(in the rows, 128 means zero)
Each row of numbers stands for one thing and depends on some of the facts below. Use the named rows to name the rest.

Known rows:
[148 135 161 138 151 131 139 116 156 118 140 130 125 109 113 109 116 124
 121 143 126 114 133 125 107  94 127 149 126 137 114 145 117 122 103] -> raflir
[127 129 132 121 118 140 123 122 119 111  98 125 102 146 129 142 136 126
 111 109 109 121 118 133 144 138 127 131 126 139 132 112 128  97 137] -> tegi
[134 107 121 111 125 137 120 124 128 125 122 125 132 143 131 139 137 134
 142 120 112 116 130 122 132 140 124 134 135 118 140 116 125 109 123] -> fliskoplal
[138 113 115 116 138 134 119 123 120 134 118 131 133 131 126 135 134 135
 142 120 117 120 129 131 128 141 133 113 145 118 148 115 122 130 126] -> zapliros
[105 134 120 141 122 123 145 143  92 138 156 120 134 124 149 114 134 118
 129 147 124 146 112 128 119 140 117 114 114 118 136 109 137 129 145] -> zastavum
[151 137 156 140 149 145 125 108 167 106 124 118 113 113  97 120 116 121
 115 122 119 110 138 115 116  87 129 154 116 145 112 151 113 109 101] -> zaden
[115 107  91 116 108 121 111 176 123 133  92 125 105 128 161 147 112 123
 121 120 198 121 120 144 127  91 128 100 125 144 164 195 160 177 191] -> brugen
[124 131 127 121 113 143 121 123 128 104  99 124 108 145 124 147 137 127
 109 105 109 121 117 134 150 132 127 132 120 141 127 113 133 103 133] -> vuben
[130 117 117 113 128 129 118 120 132 134 122 133 130 134 130 137 138 129
 133 116 122 127 131 124 138 148 129 126 142 120 134 118 123 121 127] -> pivek
[110 165  93 150 106 102 143 126 114 138 133 113 133 111 129 127 121 128
 144 123 148 162 150 120 151 162 138 121  98 131 121 147 130 149 129] -> klupetril
[130 122 120 113 125 124 118 122 132 134 119 136 128 139 131 138 137 131
 130 116 126 127 132 127 144 147 129 128 143 124 130 120 125 123 127] -> kobu
[108 136 106 140 128 117 138 131  99 146 152 121 136 116 143 120 133 122
 141 138 133 146 125 118 127 151 122 111 122 116 138 123 129 135 138] -> nobri
[150 138 128 159 141 130 115 113 169 111 156 100 152 115  84 111 105 137
 149 129 128 120 149  82 116  98 128 130  95 112 108 159 111 119  83] -> naklus
[129 126 126 115 102 129 116 129 147 117 104 132 139 155 117 146 128 140
 117 109 118 125 132 140 160 149 142 136 131 131 118 118 133 131 130] -> lukol
[124 124 129 116 123 137 130 122 112 116 104 127 107 139 132 141 139 124
 122 115 109 125 118 129 133 135 125 130 128 133 137 114 131 100 135] -> flurogu
[129 121 128 117 118 140 125 117 113 116 109 119 106 144 124 142 140 125
 128 113 107 119 124 117 134 134 124 130 123 128 139 117 127  91 133] -> zedra
[129 126 121 117 120 123 118 123 133 132 120 138 133 136 127 140 135 134
 128 114 124 135 136 134 149 158 133 127 142 127 126 118 127 132 130] -> zizok
[123 119 123 113 118 109 146 136 112 152 142 136 138 132 138 127 131 133
 150 150 138 136 129 140 121 149 130 135 139 122 132 130 131 146 132] -> reflon
[156 138 159 137 133 142 109 116 195  97 120 134 145 128  88 130 108 140
 101 114 118 111 142 129 141 104 142 149 123 141  93 133 117 129  94] -> flitil
[131 118 126 116 111 128 126 126 129 127 122 130 131 145 127 138 135 134
 136 121 120 125 130 132 141 146 132 133 132 124 129 120 129 120 127] -> rulem
[150 117 157 133 161 145 123 110 159 117 138 122 128 116 109 118 125 124
 129 132 109 102 133 118 103  92 121 147 128 133 122 135 111 104  95] -> fuvuvo

There are 5 kinds of fact about the things: Ω, π, Φ, α, Ξ.
bifam Ω:narak, klibrus, trirokluk Φ:lorifur Ξ:a
bitos π:stetribam Φ:gresto Ξ:b
bragafla π:stetribam Φ:kuvis Ξ:a
brefin Φ:fazu Ξ:a
bribetir Φ:stosken Ξ:a
brodrek Φ:staplusal Ξ:b
bropus Ω:mestek, stalos, moro
brosi Φ:pidrinir Ξ:a
brugen π:skatri Φ:staplusal α:ralar, pluplimen Ξ:a
bruze Φ:laske Ξ:a
bugel Φ:moro α:gokli Ξ:a
dafun Φ:grisu Ξ:b
dagrazo Φ:kosegok Ξ:b
deflofe Φ:flitil α:stasam, fazu, pluplimen, skidrek, pefle Ξ:a
desten α:tadupin, vigu, rugel, rulem, fikol, moro, kobu
digran Φ:narak α:dridru, stalos, tuplis Ξ:b
draklido Φ:laske Ξ:a
drebar Ω:mustus, trirokluk, pume, vibra Φ:narak α:kega, ledes, dridru Ξ:a
dremulas Φ:nazal α:brosi, skobrur, trirokluk Ξ:a
dridru Φ:nadral Ξ:b
drigu Ω:duske Φ:foska Ξ:a
dromi Ω:flanin, plibin, riti, reskal Φ:stosken Ξ:a
drotuplak Φ:mogrogrem Ξ:b
duske Φ:laske Ξ:a
fazol Ω:zedra, drunil, rozistel, letrefen, fazu, velek, reskal π:dibu Φ:mebru Ξ:b
fetra Φ:plokul α:kega, plebi, kotromel Ξ:b
fikol Ω:fomem, pluplimen
flanin Φ:grisu Ξ:b
flazin Ω:lezur Φ:stetribam α:sedre, bratus, vetrer, vaplel, moro, tumir Ξ:b
fledon Ω:rugel, saskur
fliskoplal Φ:bropus Ξ:b
flobal Φ:pabras Ξ:b
flozen Ω:flurogu, plitul, flitil, skelazo Φ:laske Ξ:a
flurogu Φ:gokli Ξ:b
fomem π:flitil Φ:skatri Ξ:a
fosus Φ:fuvuvo Ξ:b
gapun Ω:tadupin, plopal, lukol, zopo Φ:pabras Ξ:b
gidri Ω:flanin, mestek, drudu π:narak Φ:fledon Ξ:a
giklu Φ:dibu α:naklus, drudu, gresto Ξ:a
godror Φ:flitil Ξ:b
gokles Ω:brosi, vubrin, reflon π:ledes Φ:fikol Ξ:a
gokli Ω:rugel, lorosku, nogridri, digran
gresto Ω:vitrugul, lorifur, laske
grisu α:dafun, zapliros
grofek Ω:tusel Φ:kalum α:draklido, flitil, kotromel, kosegok Ξ:a
grukim Ω:pivek, zapliros π:padel Φ:dibu α:gidri, rugel Ξ:a
gugok Φ:stosken Ξ:b
gupluvom Φ:flufla Ξ:b
gusadram Φ:gokli α:zubi, plebi, klustum, pebrir Ξ:b
kanela Φ:drudu α:stuklo, velek Ξ:b
kega Φ:flutru Ξ:a
kledritru Φ:staplusal α:flufla, zedra, zaden, brosi, riti, puse, flobal Ξ:a
kleflebrur Φ:tropek α:gokles, lukol Ξ:a
klevu Φ:bratus Ξ:a
klibrus Φ:sidak α:gugok, trivol Ξ:b
klupetril Ω:stasis, zaden, kleflebrur Φ:bepla α:drunil, tibral Ξ:a
klustum Ω:desten, letrefen, riti Φ:dibu Ξ:a
kobu Φ:narak Ξ:a
kotromel Ω:vuben, bribetir, tuplis Φ:tuflok Ξ:b
kulitri Ω:fazu, drudu, tibral Φ:nazal Ξ:a
kuretrak Φ:skatri α:truklen, vetrer, flitil, vebul Ξ:b
kuzos Ω:flufla, drotuplak Φ:nazal α:rozistel, tumir Ξ:b
laske α:foska, pivek, vetrer, puse, tumir
ledes Ω:vigu, plopal, bitos, lorosku, zopo Φ:puse Ξ:b
lemum π:fikol Φ:staplusal α:gidri, brosi, skobrur Ξ:a
letrefen Φ:raflir α:staplusal, fliskoplal Ξ:b
lezur Φ:desten α:kuvis, rugel Ξ:b
lorifur α:kuvis, stuklo
lorosku π:sidak Φ:kuvis Ξ:a
lukol Φ:fuvuvo Ξ:b
manu Φ:kuvis Ξ:b
maskom Φ:fledon α:gugok, bruze, tuflok Ξ:a
mestek π:tegi Φ:flitil α:tuflok, flobal Ξ:b
metum Φ:puse α:flitil, bepla, vebul, nogridri, lukol, nifetre, mibis Ξ:a
mibis π:riti Φ:drudu Ξ:a
mogrogrem α:stasam, flutru, zaden, fikol, nifetre
movis Ω:fomem Φ:nazal Ξ:b
muni Ω:dagrazo π:bifam Φ:tropek Ξ:a
musa Φ:flufla Ξ:b
mustus Φ:flufla α:kega, plebi, dafun, stuklo, bitos, bifam, tumir Ξ:b
nadral Ω:zedra, pebrir α:flitil, ralar
nakluk Φ:stetribam Ξ:a
naklus Ω:tuplam, kleflebrur, plokul, reskal
narak α:klevu, bropus, trirokluk
nazal α:nepu, bitos, stalos
nepu π:stetribam Φ:staplusal Ξ:a
nifetre Ω:riti, reskal Φ:nadral Ξ:b
nizomes Ω:nazal, riti, flobal, kalum Φ:kuvis α:drunil, flitil, nogridri Ξ:a
nobri Ω:pidrinir, skibi, plokul Φ:drudu α:gidri, ledes Ξ:a
nogridri Φ:nadral Ξ:a
nomor Ω:dibu Φ:fuvuvo Ξ:b
nusku Ω:bribetir Φ:pabras α:drumil, fuvuvo, klustum, manu, kalum Ξ:b
padel Ω:zopo α:muni, fazu, bepla
pebrir Φ:fuvuvo Ξ:b
pefle π:flozen Φ:flutru Ξ:b
pegeklel Φ:flitil Ξ:b
pivek Φ:statres Ξ:a
platra Ω:plitul Φ:foska Ξ:a
plebi Ω:zizok, zapliros Φ:flufla Ξ:a
plibin Φ:raflir Ξ:a
plitul π:fazu Φ:nadral α:mebru, rozistel, tropek, gresto Ξ:b
plopal π:grofek Φ:raflir Ξ:a
plotras Ω:bratus, stosken, vibra Φ:tuflok α:bifam, dibu, dridru, gresto Ξ:a
plunak Φ:vetrer α:bruze, flutru, tegi, sidak Ξ:b
pluplimen π:laske Φ:flitil Ξ:a
pume Φ:vitrugul α:zubi, rugel Ξ:b
puplal Φ:drunil α:kulitri, gupluvom, lukol Ξ:b
ralar Φ:stosken Ξ:a
reflon Φ:tropek α:bifam, tuplis Ξ:b
reskal Φ:stosken Ξ:a
rinul π:narak Φ:gresto α:vetrer, gidri, vaplel Ξ:b
riti Φ:gresto Ξ:b
roflil π:statres Φ:flutru Ξ:a
rozistel Φ:bepla Ξ:a
rugel Φ:zaden Ξ:b
rulem Φ:skatri Ξ:b
saskur Φ:tuflok α:fuvuvo, zogibil Ξ:a
sedre Φ:skatri Ξ:b
sesta Ω:musa, kalum Φ:grisu α:bepla, trivol Ξ:b
skatri Ω:brosi, flobal
skelazo Φ:statres α:duske Ξ:b
skibi π:padel Φ:nadral α:tibral, tropek, tuplis, moro, nifetre Ξ:b
skidrek Ω:kuretrak, kleflebrur Φ:vitrugul Ξ:b
skidrus Ω:brefin, bepla π:stetribam Φ:flufla α:flurogu, plopal, klevu Ξ:b
skobrur Ω:vaplel, stalos Φ:staplusal Ξ:a
skubo Φ:flitil α:brodrek, dafun, staplusal, zogibil Ξ:b
stalos Φ:bratus Ξ:a
staplusal Ω:bugel
stasam Φ:bratus Ξ:a
stasis π:sidak Φ:nadral α:drumil, truklen, plebi, stalos, fliskoplal Ξ:b
stopiplur π:trivol Φ:pabras Ξ:b
stosken α:zubi, bropus
stova Φ:naklus α:brefin, truklen, nakluk Ξ:a
stuklo Φ:tuflok Ξ:b
tadupin π:narak Φ:mogrogrem Ξ:a
tagron Φ:nazal α:bratus Ξ:a
tegi Φ:fuvuvo Ξ:b
tibral Φ:bepla Ξ:a
tinal Ω:nogridri, pabras, saskur π:skibi Φ:tuflok α:vitrugul, flitil, mibis Ξ:b
topligru Ω:pebrir, kleflebrur Φ:raflir α:bratus, drigu, naklus, staplusal, fomem Ξ:a
tribol Φ:kalum α:stasam, drunil Ξ:a
trikam Φ:padel α:zizok, gupluvom, gokles, fomem Ξ:b
trirokluk Φ:staplusal Ξ:a
trivol Φ:narak Ξ:a
truklen π:moro Φ:gokli Ξ:b
tumir Φ:statres Ξ:b
tuplam Φ:pidrinir α:brefin, vuben, plopal, riti, tegi Ξ:a
tuplis Φ:lorifur Ξ:a
tusel Φ:drudu α:vuben, muni Ξ:a
vamikis Φ:kuvis α:drumil, zedra, gugok Ξ:b
vaplel π:skatri Φ:lorifur Ξ:a
vebul Φ:staplusal Ξ:a
velek Φ:stosken Ξ:a
vetrer Ω:fuvuvo, stova, rugel, trirokluk
vibra Φ:pabras Ξ:b
vigu Φ:drumil Ξ:b
vuben Φ:drunil Ξ:b
vubrin π:stuklo Φ:desten Ξ:a
zapliros π:drunil Φ:pidrinir Ξ:a
zastavum Ω:drudu, laske Φ:raflir α:flufla, staplusal, bribetir Ξ:b
zedra Φ:moro Ξ:b
zepar Φ:foska α:brefin, fosus, vitrugul, vuben Ξ:a
zizok Φ:kuvis Ξ:a
zogibil Ω:foska, bitos, trirokluk, roflil π:vitrugul Φ:zaden Ξ:a
zopo Φ:bepla Ξ:a
zubi Φ:vetrer Ξ:a

Rows to name:
No name comes twice in this set of rows, the named rows included.
[116 137 137 126 120 118 149 135  99 132 124 132 103 126 141 127 132 119
 123 141 129 140 118 144 125 140 128 135 125 142 133 125 136 127 145]	klibrus
[123 138 108 141 137 124 138 147  94 141 137 109 136 102 133 118 126 126
 126 144 118 141 121 139 117 148 123  90 125 117 152 121 132 150 139]	grukim
[136 143 160 146 172 140 146 114 112 118 155 144  99 107 120  95 132 109
 140 160 141 132 120 141  99  62 131 146 116 158 114 135 117 128 115]	narak
[127 120 119 119 129 132 118 118 119 132 121 128 121 134 136 135 145 128
 130 117 112 127 128 124 138 149 122 126 142 123 139 107 122 112 125]	bribetir
[109 155  85 148 119  96 153 117  91 153 149 108 132 104 133 118 129 126
 168 137 150 160 150 112 132 165 132 121  96 126 139 149 124 146 123]	topligru
[125 139 119 139 113 128 128 144 102 117 137 117 131 139 120 122 121 140
 127 130 123 141 120 112 136 137 129  97 115 109 132 120 135 127 138]	fazol
[138 127 137 152 151 151 101 122 187 113 150 109 173 109 111 115 117 129
 111 122 113 109 137 122 122  85 127 143 104 126 106 128 117 126  94]	vetrer
[136 117 121 113 119 139 118 129 131 117 105 128 128 153 119 143 134 140
 130 112 106 119 129 131 140 137 138 123 132 125 135 112 126 121 128]	truklen
[117  61  86  99 107 140  97 163 142 129 108 112 122 144 161 150 132 124
 145 113 172  94 120 114 116  84 112 114 123 124 176 183 146 127 170]	brodrek
[109  82  84 103 126 140  97 157 144 139  80 122 139 155 166 153 118 138
 149  90 182 104 138  95  93  74 124 102 141 126 175 174 158 144 170]	nepu
[119 149 112 141 120 138 107 131 130 109 108 120 134 128 123 139 128 130
 100  99 116 138 124 126 158 134 135 103 116 126 127 108 132 126 136]	muni
[142 142 166 139 160 129 155 114 126 131 152 129 117 101 119 102 122 111
 133 158 128 120 129 130  89  93 119 146 128 138 120 141 121 125 109]	stosken
[124 125 131 116 119 117 151 132  92 140 142 132 122 139 136 120 131 128
 151 152 130 135 119 128 119 148 124 124 140 117 137 129 131 129 140]	letrefen

The same things again, as new rows of numbers:
Named rows:
[ 86 173  99 122 141 136 133 146  68 128 121 105 165 180 139 184  64 145
 112 102 128  95  74  86 117 175 166 168 105] -> skatri
[218 196 206 146 171 105 105 130  94 147 129 108  43  83 168 132 133 137
 124 140 164 177 153 152  85  95 126  77  49] -> brugen
[161  95 174 121 138 154 132  93 147 133 178 128 105 110 169 104 114 103
 131 168 138 171 123  72 123  97 106 164 108] -> tuplam
[101 120 152 132 147 144 132 133 163 147 121 169 112 166 125  58 143  99
 174 154 128 126 148 160 130 125 138 135 114] -> brefin
[123 132 165 168 130 102  99 129 164 139 136 135 126 147 111 102 156 145
 140 167 118 155 135 150 106 113 123  90 123] -> pefle
[109 122 103 107 175 197 169  91  75  96 162 129 149 154 165 198  84 132
 113 122 113  91  74  61 161 148 156 187  75] -> narak
[139 110 129 145 126 116 120 120 165 129 104 134 108 138 128 119 172 110
 177 141 128 145 142 151 152 104 104  94 140] -> tadupin
[128 114 141 129 106 118 116 116 153 127 146 137 135 110 125 110 135 132
 114 146 135 133 138 136 117 120 123 141 142] -> pegeklel
[134 117 139 130 116 123 121 127 164 144 121 133 115 137 128  88 121 109
 148 138 137 140 145 149 102 132 117 130 149] -> nakluk
[150 125 114 121  85  88 109 120 134 133 152  85 148  67 123 152 144 140
  63 122 118 152 145 107  99 122 111 117 160] -> kuzos
[158 146 179 163 108  86 105  96 169 158 151 128 134 111 131 130 150 185
  98 155 136 187 138  83 101 123 108 110 108] -> tinal
[ 99 162  91 134 145 142 139 111  90 113 114 113 152 174 139 205  81 147
 130 114 118  99  73  94 157 171 155 143  90] -> raflir
[169 124 110 137 119  98 132 101 122 138 174 120 127  64 125 150 157 128
 120 149  93 157 147  72 148  51  80  88 156] -> plitul
[145 130 129 123  89 105 121 130 148 140 127 124 132 123 125 106 125 115
 114 130 153 147 145 122  99 146 122 141 150] -> dromi
[162 119 109 142 143 105 126 134 141 137  96 163 126 114  97 100 163  83
 159 128 144 135 155 140 181  99 126 114 153] -> zapliros
[126 154  86 120 152 138 147 118  70 109 128 101 166 142 137 228 107 144
 101  86 125 108  80  73 176 151 145 155 102] -> grisu
[175  96 153 150 153 141 114 123 122 133 132 153 147  75 112 109 161 133
 107 127 150 127 143  95 173  88 139 152 133] -> lezur
[119 105 120 128 121 125 112 119 153 115 139 140 137 110 109 100 130 110
 115 144 146 124 150 162 119 132 134 143 163] -> manu
[ 75 157  78 116 154 144 140 151  69 112  79 124 141 182 124 200 111 143
 159  85  95  63  81 142 183 138 144 109 113] -> bratus
[105 179 139 125 124 163 144 106  81 120 137 115 149 188 172 186  63 195
  85  98 109 124  71  40 114 179 148 159  61] -> padel
[101 117 141 135 126 128 109 111 160 123 134 155 130 145 105  88 124 105
 140 174 141 121 154 163 102 129 140 140 158] -> gugok

Rows to name:
No name comes twice in this set of rows, the named rows included.
[116 101 161 139 164 142  89 128 169 141 133 137 109 145 114 105 150  69
 175 173 141 148 122 167 110 123 130 133 118]	plopal
[132 113 101 154 136 101 110 130 147 131 114 133 119  98  82 136 190 106
 152 144 126 122 148 180 166  92 119  85 151]	bitos
[130 140 160 159 115  86 106 151 155 164 102 143 106 165 130  82 144 133
 174 140 111 155 141 140  98 125 104  77 140]	mibis
[170 118 141 145 119 102 123  88 155 127 153 123 137  87 121 160 171 145
  93 150 140 159 145  96 156 105 112 123 122]	rinul
[119 104 122 123 136 134 128 129 148 122 139 128 127 102 104 101 154 101
 137 152 127 124 139 166 141 105 134 133 153]	pebrir
[198 120 163 152 107 100 108 129 119 140 123 140 160  67 108 115 140 176
  64 103 169 152 141  60 146 120 136 145 137]	flazin
[134 158 141 150 105  73 113 140 157 165  93 132 114 144 116 109 133 128
 148 130 138 153 146 149  98 144 104  98 145]	gokles
[180 138 149 152 123  97 113  65 176 149 167 150 130 120 110 137 137 132
  98 181 183 181 138  97 117 131 146 177 108]	skidrus
[113 146  90  98 157 173 170 126  41 119 150 108 155 130 155 203  91 149
 104  83  95  99  68  43 177 119 143 161  88]	laske
[174 153 163 113 183 164 133 135  98  85 112 131  30  89 149  95 117  86
 159 150 175 115 182 228  94 108 155 104  89]	trirokluk
[115 140 156 136  98 103 112 133 153 142 129 147 131 143 125  85 117 168
 116 145 134 151 147 135  81 142 131 107 141]	skidrek
[ 98 146 137 146  91  84 104 145 161 144 106 139 138 156 111  80 135 161
 129 137 118 135 143 154  83 145 123  96 160]	nifetre
[113 185 134 138 130 129 139 117  91 137 129 119 160 185 162 196  82 196
 104 100 113 126  70  47 129 170 132 130  82]	nadral

